Here is a tiny trained network, its code and every weight. The questions are about switching its units off for an input and a target symbol, where a switched-off unit gives its printed mean instead of its output.

import numpy as np


def w(rows, s, z=0):
    codes = np.array(rows[::2]) - 128.0
    scale = np.full(codes.shape[1], s)
    scale[-1] = z or s
    return codes * scale


def f(y):
    return y / 2 * (1 + np.tanh(0.7978845608 * (y + 0.044715 * y**3)))


def softmax(a):
    e = np.exp(a - a.max(-1, keepdims=True))
    return e / e.sum(-1, keepdims=True)


def log_softmax(a):
    a = a - a.max(-1, keepdims=True)
    return a - np.log(np.exp(a).sum(-1, keepdims=True))


def net(x, mask):
    ids = ['ΓΛβθμξσφω'.index(c) for c in x.split()]
    T = len(ids)
    res = E[ids] + P[:T]
    u = 0
    for l in range(2):
        q, k, v = (res @ M[l].T for M in (Q, K, V))
        z = softmax(np.where(np.tri(T) > 0, q @ k.T / 2**0.5, -1e9)) @ v
        res = res + np.where(mask[u], z, O[l][:, -1]) @ O[l][:, :-1]
        u += 1
        y = f(res @ A[l][:, :-1].T + A[l][:, -1])
        res = res + np.where(mask[u : u + 4], y, B[l][:, -1]) @ B[l][:, :-1]
        u += 4
    return log_softmax(res[-1] @ U[:, :-1].T + U[:, -1])


Q, K, V, O, A, B = {}, {}, {}, {}, {}, {}
E = w([
[123,133,226,110,137],'Γ',
[67,81,125,171,226],'Λ',
[123,228,209,172,71],'β',
[77,201,63,193,92],'θ',
[89,91,98,103,76],'μ',
[217,225,121,250,92],'ξ',
[130,134,76,206,182],'σ',
[106,165,103,148,2],'φ',
[221,118,133,213,40],'ω',
],0.017)
P = w([
[129,111,51,107,135],'0',
[84,114,118,255,100],'1',
[69,118,116,249,102],'2',
[66,115,123,251,105],'3',
[71,128,110,255,100],'4',
[62,123,114,248,99],'5',
[60,121,119,251,101],'6',
],0.008)
Q[0] = w([
[254,11,121,34,245],'0.h0',
[63,174,206,161,52],'0.h0',
],0.0087)
K[0] = w([
[39,104,245,255,51],'0.h0',
[133,142,118,24,123],'0.h0',
],0.011)
V[0] = w([
[82,110,205,226,30],'0.h0',
[56,70,222,254,163],'0.h0',
],0.0096)
O[0] = w([
[187,172,99,100,12,254],'0.h0',
[162,60,154,208,85,146],'0.h0',
],0.011,0.005)
A[0] = w([
[155,154,78,118,138,175],'0.n0',
[127,94,129,105,161,211],'0.n1',
[53,7,103,40,78,2],'0.n2',
[198,157,152,188,121,110],'0.n3',
],0.012,0.00085)
B[0] = w([
[116,88,172,104,209,155],'0.n0',
[154,131,176,166,87,124],'0.n1',
[171,142,10,74,102,139],'0.n2',
[200,171,51,83,103,254],'0.n3',
],0.011,0.013)
Q[1] = w([
[43,250,61,205,60],'1.h0',
[39,185,96,224,67],'1.h0',
],0.015)
K[1] = w([
[144,114,134,1,222],'1.h0',
[137,118,107,82,211],'1.h0',
],0.019)
V[1] = w([
[69,254,78,209,158],'1.h0',
[7,57,156,96,21],'1.h0',
],0.0091)
O[1] = w([
[254,181,150,138,178,169],'1.h0',
[213,250,76,197,15,4],'1.h0',
],0.0076,0.015)
A[1] = w([
[125,158,125,64,183,73],'1.n0',
[121,137,9,125,194,2],'1.n1',
[122,183,82,117,135,147],'1.n2',
[165,76,155,130,155,164],'1.n3',
],0.012,0.0039)
B[1] = w([
[80,253,83,170,2,201],'1.n0',
[132,70,254,126,248,248],'1.n1',
[46,128,66,148,56,213],'1.n2',
[195,164,174,146,45,209],'1.n3',
],0.0078,0.011)
U = w([
[83,117,132,185,2,96],'Γ',
[136,67,156,247,42,2],'Λ',
[219,110,106,94,49,80],'β',
[177,225,71,128,185,182],'θ',
[41,183,71,187,165,199],'μ',
[142,155,219,106,61,187],'ξ',
[154,119,136,204,171,103],'σ',
[109,211,123,146,47,42],'φ',
[119,83,64,68,121,228],'ω',
],0.008,0.004)

Each question gives the input, a string of symbols that net reads in full, and the target symbol t.
The units are the heads (2 rows each of Q, K, V and O) and the neurons (one row each of A and B). Each row of codes is followed by its name. A weight is (code - 128) times the scale printed after its matrix; where a second scale follows, it is the last column's (O, A, B and U).
mask holds one flag per unit, layer by layer, with each layer's heads first. A switched-off unit (its flag False) gives its mean, the last column of its rows in O or B, instead of its output. The means were averaged over made-up inputs and are rounded, as every weight is.
A unit's drop is (log p(t) with every unit on - log p(t) with that unit switched off) / (log p(t) with every unit on - log p(t) with every unit switched off).
The circuit of an input: a set's keep is (log p(t) with only the set's units on - log p(t) with every unit switched off) / (log p(t) with every unit on - log p(t) with every unit switched off). Starting from all 10 units, units are removed one at a time, each time the one whose removal leaves the highest keep (on an exact tie, the one counted first), for as long as the keep stays at least 0.8.
circuit, biggest first: the units of the circuit, biggest drop first
unit that matters most: the unit with the biggest drop
k most important neurons: the k neurons with the biggest drops, biggest first
k most important neurons of layer l: the k neurons of layer l with the biggest drops, biggest first
input φ θ σ μ ω, target φ: circuit, biggest first -> [1.h0; 0.h0]
input ξ Λ σ Λ, target ξ: circuit, biggest first -> [1.n3; 1.h0; 0.n0; 0.n3]
input ξ μ σ, target ξ: unit that matters most -> 0.n0
input ω θ σ φ, target ω: circuit, biggest first -> [0.h0; 1.h0; 1.n0; 1.n3]
input ω Λ ξ ω φ Λ ξ, target ω: circuit, biggest first -> [0.h0; 1.h0; 0.n3; 0.n0]
input θ ξ ξ ξ, target θ: circuit, biggest first -> [1.h0; 0.h0]
input θ ω Γ θ ξ ω ξ, target θ: circuit, biggest first -> [0.n0; 1.h0; 0.h0]
input ξ ω μ ξ ξ Λ, target ξ: circuit, biggest first -> [0.n0; 1.n3; 1.h0; 0.n3]
input β σ Λ θ ξ, target β: 2 most important neurons -> [0.n3; 1.n2]
input φ ω φ, target φ: circuit, biggest first -> [1.h0; 0.h0]
input μ ξ ξ θ Λ ξ Γ, target μ: 2 most important neurons -> [0.n0; 1.n3]
input ω ξ θ ξ μ θ, target ω: 2 most important neurons -> [0.n0; 0.n3]
input ξ Γ θ φ Γ φ μ, target ξ: circuit, biggest first -> [0.n0; 1.h0; 1.n3; 0.n3]
input σ ξ Λ μ σ, target σ: circuit, biggest first -> [0.h0; 1.n1]
input μ μ Λ σ β, target μ: 3 most important neurons -> [0.n2; 1.n3; 1.n0]
input ω ξ σ ω Γ ξ, target ω: unit that matters most -> 0.n0
input μ Γ μ, target μ: 2 most important neurons -> [1.n2; 1.n3]
input σ φ ω ξ, target σ: 2 most important neurons of layer 1 -> [1.n1; 1.n0]
input Γ Γ φ ξ ω σ θ, target Γ: 2 most important neurons of layer 1 -> [1.n1; 1.n2]
input ξ φ ξ φ ξ σ, target ξ: unit that matters most -> 1.h0
